Here is a tiny trained network, its code and every weight. The questions are about switching its units off for an input and a class, where a switched-off unit gives its printed mean instead of its output.

import numpy as np


def w(rows, s, z=0):
    codes = np.array(rows[::2]) - 128.0
    scale = np.full(codes.shape[1], s)
    scale[-1] = z or s
    return codes * scale


def norm(h):
    return h / np.sqrt((h * h).mean(-1, keepdims=True) + 1e-5)


def f(y):
    return y / 2 * (1 + np.tanh(0.7978845608 * (y + 0.044715 * y**3)))


def log_softmax(a):
    a = a - a.max(-1, keepdims=True)
    return a - np.log(np.exp(a).sum(-1, keepdims=True))


def net(x, mask):
    res = np.array(x, float).reshape(1, 6) / 4 @ E
    u = 0
    for l in range(4):
        y = f(norm(res) @ A[l][:, :-1].T + A[l][:, -1])
        res = res + np.where(mask[u : u + 8], y, B[l][:, -1]) @ B[l][:, :-1]
        u += 8
    return log_softmax(norm(res)[-1] @ U[:, :-1].T + U[:, -1])


A, B = {}, {}
E = w([
[209,150,105,169,131],'x0',
[112,59,132,79,136],'x1',
[131,136,1,51,75],'x2',
[96,112,119,215,63],'x3',
[104,160,122,103,202],'x4',
[139,78,84,123,217],'x5',
],0.0089)
A[0] = w([
[87,48,72,162,43,112],'0.n1',
[178,117,63,117,168,171],'0.n2',
[114,129,68,168,11,32],'0.n3',
[107,64,81,220,102,28],'0.n4',
[117,71,106,146,44,164],'0.n5',
[81,152,123,86,97,3],'0.n6',
[145,129,177,55,124,9],'0.n7',
[123,204,122,62,92,172],'0.n8',
],0.012,0.002)
B[0] = w([
[12,185,44,93,166,252],'0.n1',
[167,182,104,115,205,226],'0.n2',
[86,179,78,208,149,254],'0.n3',
[104,229,192,98,135,216],'0.n4',
[43,82,93,100,168,222],'0.n5',
[147,112,94,57,84,152],'0.n6',
[121,10,112,82,106,164],'0.n7',
[125,176,236,80,173,234],'0.n8',
],0.012,0.0043)
A[1] = w([
[92,105,116,142,108,89],'1.n1',
[125,118,171,55,93,150],'1.n2',
[166,249,137,155,83,184],'1.n3',
[94,128,134,187,79,8],'1.n4',
[218,64,147,145,99,113],'1.n5',
[70,135,52,113,3,131],'1.n6',
[85,175,153,32,65,187],'1.n7',
[27,97,175,178,155,132],'1.n8',
],0.012,0.0017)
B[1] = w([
[126,158,142,152,155,133],'1.n1',
[151,146,123,58,65,171],'1.n2',
[100,152,230,221,216,220],'1.n3',
[129,114,179,161,163,149],'1.n4',
[200,139,201,136,35,141],'1.n5',
[59,142,4,57,251,184],'1.n6',
[103,179,170,9,54,218],'1.n7',
[75,35,180,120,151,254],'1.n8',
],0.011,0.0064)
A[2] = w([
[113,170,109,120,178,131],'2.n1',
[102,196,133,103,63,72],'2.n2',
[149,86,49,183,91,2],'2.n3',
[126,115,137,118,25,43],'2.n4',
[133,185,45,153,176,141],'2.n5',
[37,162,119,179,10,83],'2.n6',
[67,156,130,169,70,62],'2.n7',
[72,192,135,134,83,75],'2.n8',
],0.013,0.0023)
B[2] = w([
[96,140,137,65,101,244],'2.n1',
[167,134,195,75,141,173],'2.n2',
[82,102,123,75,145,109],'2.n3',
[85,166,124,92,102,142],'2.n4',
[86,196,133,88,84,255],'2.n5',
[133,90,69,62,249,171],'2.n6',
[191,118,144,79,204,157],'2.n7',
[201,112,182,67,167,191],'2.n8',
],0.016,0.0052)
A[3] = w([
[123,99,196,59,31,132],'3.n1',
[137,145,85,158,115,31],'3.n2',
[251,91,163,148,131,172],'3.n3',
[158,185,46,150,202,241],'3.n4',
[180,71,7,85,186,199],'3.n5',
[86,94,97,211,150,131],'3.n6',
[21,74,143,143,140,97],'3.n7',
[186,90,78,98,43,247],'3.n8',
],0.013,0.0016)
B[3] = w([
[54,47,60,205,23,242],'3.n1',
[161,160,115,122,166,107],'3.n2',
[129,170,127,202,119,166],'3.n3',
[59,162,83,93,180,231],'3.n4',
[71,248,111,219,121,182],'3.n5',
[144,174,217,33,116,166],'3.n6',
[206,37,75,137,217,254],'3.n7',
[162,151,32,120,159,144],'3.n8',
],0.013,0.0056)
U = w([
[111,68,104,208,63,69],'0',
[68,201,80,95,207,196],'1',
[160,138,221,248,153,146],'2',
[107,105,140,71,30,62],'3',
[236,139,84,153,117,2],'4',
[153,22,168,116,185,180],'5',
],0.012,0.0055)

Each question gives the input, the list of numbers given to net, and the class t.
The units are the neurons (one row each of A and B). Each row of codes is followed by its name. A weight is (code - 128) times the scale printed after its matrix; where a second scale follows, it is the last column's (A, B and U).
mask holds one flag per neuron, layer by layer. A switched-off neuron (its flag False) gives its mean, the last column of its row in B, instead of its output. The means were averaged over made-up inputs and are rounded, as every weight is.
A unit's drop is (log p(t) with every unit on - log p(t) with that unit switched off) / (log p(t) with every unit on - log p(t) with every unit switched off).
The circuit of an input: a set's keep is (log p(t) with only the set's units on - log p(t) with every unit switched off) / (log p(t) with every unit on - log p(t) with every unit switched off). Starting from the 12 units with the biggest drops (on a tie, the unit counted first), units are removed one at a time, each time the one whose removal leaves the highest keep (on an exact tie, the one counted first), for as long as the keep stays at least 0.8.
circuit, biggest first: the units of the circuit, biggest drop first
most important unit: the unit with the biggest drop
k most important neurons: the k neurons with the biggest drops, biggest first
top k neurons in layer l: the k neurons of layer l with the biggest drops, biggest first
drop when u is switched off: that unit's drop, to one decimal
input [-1,-2,5,-2,2,-5], class 3: most important unit	0.n8
input [2,-3,1,-1,-2,-3], class 2: circuit, biggest first	[1.n3 0.n1]
input [-5,-2,5,0,4,-4], class 3: 2 most important neurons	[0.n8 3.n1]
input [7,-7,2,-6,2,-4], class 2: circuit, biggest first	[1.n3 0.n1]
input [-3,-3,-2,-5,-7,8], class 2: 3 most important neurons	[0.n1 0.n3 0.n4]
input [2,-5,-6,-4,-5,7], class 2: 3 most important neurons	[0.n1 1.n5 0.n3]
input [-2,-7,-8,-7,8,0], class 5: top 2 neurons in layer 0	[0.n2 0.n4]
input [3,-1,-6,-5,4,-8], class 2: top 3 neurons in layer 0	[0.n5 0.n1 0.n6]
input [-8,-8,-2,1,-2,3], class 5: top 2 neurons in layer 0	[0.n2 0.n3]
input [-8,3,-6,-4,8,-3], class 5: top 2 neurons in layer 2	[2.n5 2.n1]
input [-2,-7,-4,-5,-4,-6], class 2: 3 most important neurons	[1.n3 0.n5 0.n1]
input [-3,8,-6,-4,-2,-7], class 3: top 2 neurons in layer 0	[0.n3 0.n5]
input [-7,-6,1,-2,-1,-4], class 3: top 2 neurons in layer 0	[0.n8 0.n6]
input [-6,7,-8,4,-1,-4], class 5: top neuron in layer 3	[3.n7]
input [-6,8,4,-4,7,2], class 0: 2 most important neurons	[3.n1 1.n6]
input [-7,-7,-6,-5,0,-7], class 3: top 2 neurons in layer 0	[0.n3 0.n7]
input [1,7,-8,-6,-7,-1], class 0: drop when 3.n1 is switched off	0.1
input [-2,-3,-7,-3,-5,-3], class 2: drop when 0.n6 is switched off	0.2
input [-2,2,-8,-4,-4,-5], class 0: drop when 3.n1 is switched off	0.2
input [2,5,-6,5,-3,3], class 5: most important neuron	[3.n7]
input [-3,-5,-7,-8,-7,2], class 0: top 2 neurons in layer 0	[0.n1 0.n3]
